Each row is followed by its group and then its class within the group.
[ 0.58  1.32  3.06 -2.52  0.63 -0.71  0.98  1.39 -2.16 -3.85 -1.87 -1.08
  0.70 -2.87 -1.11  0.16 -0.67  1.82 -0.51  0.91 -1.33 -0.62]	U:(84)
[ 0.88  0.41 -1.14 -1.28  1.39  1.03 -0.73  0.33  0.22  0.10 -0.72 -1.40
  0.24 -2.25 -2.53  1.55 -1.63  1.34  0.28  1.39 -2.34  0.27]	U:(84)
[ 2.49 -0.17  1.95 -1.51 -0.12 -0.39  0.73  1.70 -0.21  2.08 -1.10 -2.18
  0.11  1.99 -4.11  2.70 -2.67  0.90  1.06  0.61 -2.59 -0.28]	U:(86)
[-0.43  0.92  4.81 -4.10  0.00 -3.26  0.76  0.47 -6.95 -3.35 -1.44 -0.24
  1.92  0.77 -0.84  0.90 -2.13  1.78 -0.44 -1.56 -0.54  0.72]	Z:(89)
[ 4.37 -1.06 -0.40  0.04  0.60 -1.68  0.74  0.91  0.89  1.06  0.52 -0.66
  1.26 -2.69 -4.12 -0.59 -2.85  0.61  1.71  0.39  0.90  0.70]	U:(84)
[-0.86  0.65  2.48 -0.94 -0.48  2.02  0.55  1.25  1.07 -1.56 -2.70 -1.14
 -2.59  4.31 -0.14 -0.25  0.38 -0.51  0.60  0.22 -2.03 -0.22]	J:(88)
[-0.01  0.76  1.39 -2.06 -1.08 -2.27 -0.42  0.37 -3.90 -0.79  1.36 -0.31
  2.37  2.53 -4.78  1.21  1.00 -0.38  0.52  0.16  0.45  0.20]	Z:(74)
[-1.06 -0.30  3.85 -2.34 -0.17 -3.88  0.49 -0.57 -5.41 -0.10 -0.96 -0.69
  1.06  1.82 -1.11  0.48  0.23  0.80 -1.01 -1.14 -0.17 -1.76]	Z:(89)
[ 1.23  2.95  1.92 -1.52 -0.17  2.55  1.04  1.12  1.52 -0.51 -1.38 -1.26
  0.27  4.16 -0.74  1.15 -1.96 -1.19  1.42  0.66 -1.80  0.27]	J:(88)
[ 1.60 -0.73  1.37 -0.53  0.18  1.13  1.97  2.11  1.76  0.63 -0.74 -0.67
 -0.42 -0.72 -3.23 -0.42 -2.59 -0.19  0.55  1.66 -1.36 -0.70]	U:(84)
[ 0.47 -0.84  1.89  1.70 -0.45 -0.39  1.43  1.74  1.69 -0.20 -0.93 -0.97
  0.34 -1.08 -1.17 -0.40 -0.85  2.26 -0.91  0.25 -0.99 -0.27]	U:(84)
[-0.50 -0.18  4.60 -1.76  0.05 -3.18  2.54  0.46 -4.23 -2.04 -1.43 -0.51
  0.45  0.56 -2.87 -0.59 -0.79  0.99 -0.76  0.11 -0.28  0.07]	Z:(74)

Each row is followed by its group and then its class within the group.
[-1.66 -0.12 -0.93 -1.16 -2.38 -0.78 -0.03 -0.08  0.14  0.54  1.37  0.70
 -1.35  0.31  1.39 -1.27  4.29  1.59  0.17  2.51  0.60  0.90]	<47>:(22)
[ 0.32 -0.31 -4.01 -2.32 -3.28  0.24 -1.74 -1.60  0.06  1.23  3.01 -0.37
 -2.04  1.66  0.56  2.66  2.02  1.66  0.42 -0.89 -0.18  1.71]	<51>:(30)
[-0.16  0.30 -2.40 -0.64 -3.45 -0.21 -3.81 -1.39  0.97  0.53 -0.43 -1.99
 -0.64 -0.42  0.06  1.51  2.99  1.28  1.73 -3.62 -2.36  2.26]	<51>:(30)
[-0.86  1.08 -2.57 -0.26 -2.02 -1.71  0.63 -0.70  0.25  1.25  2.24 -0.85
 -3.15  0.84  1.81  0.29  0.65  1.57  1.13 -4.32  0.31  1.96]	<46>:(39)
[-1.84 -0.71 -2.74 -1.43  0.08 -1.55 -0.59  0.47  0.53  0.14  0.97 -1.31
 -3.76 -0.01  2.27 -0.16  1.64  1.28  1.51 -3.07  0.32  1.66]	<46>:(26)
[-0.49  0.01 -1.73 -0.47 -5.15 -0.80  0.41  0.94  0.12  1.05  0.28 -0.01
 -1.11  1.07  1.01 -0.86  2.99  1.21  0.50  2.30  0.83  1.94]	<47>:(22)
[ 0.38 -0.22 -2.79 -1.25 -1.30 -1.69 -0.47 -0.31 -0.01  0.80  0.16 -1.11
 -1.78  1.47 -0.25 -0.30 -1.11  2.09  1.40 -3.17 -0.41  1.93]	<46>:(26)
[-0.78 -0.75 -3.43 -2.01 -3.34 -2.07 -0.18 -1.54 -0.83  1.14  3.56 -0.37
 -2.29  3.56  0.11  2.05  0.16  1.81  1.02 -3.88  0.05  1.51]	<46>:(26)
[-0.99  0.10 -1.98 -1.38 -3.59  0.27 -2.67 -1.15  0.85  0.74  2.06 -0.31
 -1.72  0.31  0.01  1.46  2.86  1.51  1.15  0.11 -0.92  1.67]	<51>:(31)
[-1.84  0.16 -2.58 -2.11 -3.35 -0.47  0.71 -0.31  0.24  0.86  0.73  0.06
 -0.37 -0.10  1.21  0.00  4.14  1.14  0.23  1.72 -0.21  2.14]	<47>:(22)
[-0.21  0.60 -1.49 -0.78 -5.16 -1.44 -0.59 -0.77 -0.28  0.95  2.50  0.15
 -0.55  2.65 -0.74  3.11  0.92  2.15  0.94 -3.81 -0.49  1.12]	<46>:(39)
[-1.81 -1.19 -2.73 -1.57 -2.22 -0.97  0.00 -0.16 -0.57 -0.03  1.29 -0.15
 -1.66  0.86  2.89  0.01  6.65  1.48  0.04  1.95  0.34  1.06]	<47>:(28)
[-0.99 -0.28 -2.05 -1.51 -1.44 -1.68  0.43 -0.46 -0.48  0.60  2.67 -0.10
 -3.52  2.24  1.00  1.47 -1.33  2.44  1.01 -2.29  0.79  0.83]	<46>:(39)
[ 1.07  0.14 -3.18 -1.14 -1.67  1.17 -1.82 -2.41  1.59  0.63  0.55 -2.14
 -0.45 -1.50 -0.54 -1.04  3.74  0.68  1.81 -2.06 -1.56  3.11]	<51>:(30)
[-1.52 -0.71 -3.02 -1.87 -4.19 -0.81 -3.84 -0.80 -0.81  1.20  3.44  0.56
 -2.91  2.49  0.37  4.73  1.63  2.84  0.54 -1.59 -0.30  0.88]	<51>:(31)
[-1.22  0.33 -0.79  0.40  2.40 -0.45  2.69  0.47  0.81  0.73  0.31 -2.14
 -3.59 -2.87  2.11 -4.13 -1.36  0.67  2.95 -1.81  1.80  2.44]	<46>:(39)
[-1.29 -0.17 -3.55 -2.08 -4.81 -2.13  2.55 -0.87  0.57  0.82  1.67 -1.07
  0.00  1.42  0.73 -0.76  4.79  2.09  1.39 -0.23 -0.40  3.32]	<47>:(22)
[-1.52 -0.11 -2.17 -0.11 -4.95 -0.35 -4.05 -0.37  0.36  1.99  2.72 -0.98
 -3.02  0.64  1.94  2.25  4.51  2.47  1.49 -1.67 -0.77  1.97]	<51>:(31)
[-2.98  0.12 -3.29 -0.62 -4.09  0.52 -6.42 -1.16 -0.10  1.45  1.38  1.12
 -2.17  0.92  2.81  4.78  6.70  1.91 -0.81 -3.25 -1.62  0.91]	<51>:(31)
[-1.78  0.31 -2.61 -1.15 -1.86 -1.38  0.73 -1.17  0.54  0.70  0.98  0.00
 -1.88  0.22  1.24  0.46  3.32  2.11  1.39 -4.09 -0.51  2.13]	<46>:(39)
[ 0.05  0.59 -2.54 -0.65 -4.13  0.37 -0.25 -2.03  0.34  1.21  1.63 -1.16
 -0.82 -0.96  0.42  2.31  3.76  1.25  1.68 -3.12 -1.30  2.66]	<51>:(30)
[-0.98 -0.72 -2.33 -0.94 -1.16 -1.96 -0.87 -0.23  0.17  0.73  1.63 -0.31
 -2.28  1.21  0.99  0.92 -0.77  1.53  1.54 -4.98  0.13  1.05]	<46>:(26)
[ 1.12 -0.23 -2.62 -2.10 -3.30 -0.12 -2.26 -2.26  0.35  1.12  1.52 -0.71
 -0.47  1.82 -0.84  0.72  2.72  1.61  1.51 -1.82 -0.31  1.67]	<51>:(30)
[ 0.33 -0.09 -2.53 -0.52 -1.32  1.09 -1.11 -1.66  1.27  0.45 -0.20 -1.66
 -0.01 -1.03 -0.44 -0.20  2.79  0.25  1.59 -1.37 -1.95  2.54]	<51>:(30)
[-0.86 -0.53 -3.14 -1.56 -2.32  1.00 -0.91 -2.00  0.14  0.27  3.55 -0.38
 -1.84  0.14  1.15  3.04  2.10  1.55  1.12 -1.83 -0.06  1.38]	<51>:(30)
[-2.59  1.17 -2.65 -0.95 -6.38 -0.78 -2.77 -0.70 -1.51  0.81  3.12  2.54
  0.89  3.21  2.34  7.27  6.62  1.52 -0.84 -0.61 -1.08 -0.54]	<47>:(28)
[-0.89  0.82 -4.06 -1.41 -1.56 -1.33  3.25 -1.73  1.01  0.62 -0.01 -2.51
 -1.17 -1.73  1.64 -5.94  5.04  0.24  2.21  1.21 -1.41  4.62]	<47>:(28)
[-1.79 -0.79 -3.23 -2.58 -3.58 -1.09 -0.41 -1.06 -0.09  1.12  3.20  0.30
 -1.30  1.08  1.19 -1.42  4.10  2.22  1.78  1.33  0.93  2.03]	<47>:(22)
[ 0.45  0.10 -2.94 -0.63 -0.63  0.71 -0.43  0.36  0.82  0.44  0.61 -1.48
 -1.53 -0.88  1.03  0.75  2.72  0.67  1.36 -2.26  0.10  2.07]	<51>:(30)
[-2.60 -0.15 -2.83 -1.57 -5.25 -2.15 -0.10 -0.88 -0.47  0.87  2.47  1.27
  0.53  2.63  1.33  2.02  4.19  2.02  0.04  0.59  0.04  2.25]	<47>:(28)
[-1.15 -0.34 -3.90 -2.37 -6.37 -1.90  2.73 -1.42 -0.82  0.56  3.01 -0.13
  1.66  2.78  0.39  1.81  4.75  1.89  0.90  0.27 -1.55  2.52]	<47>:(28)
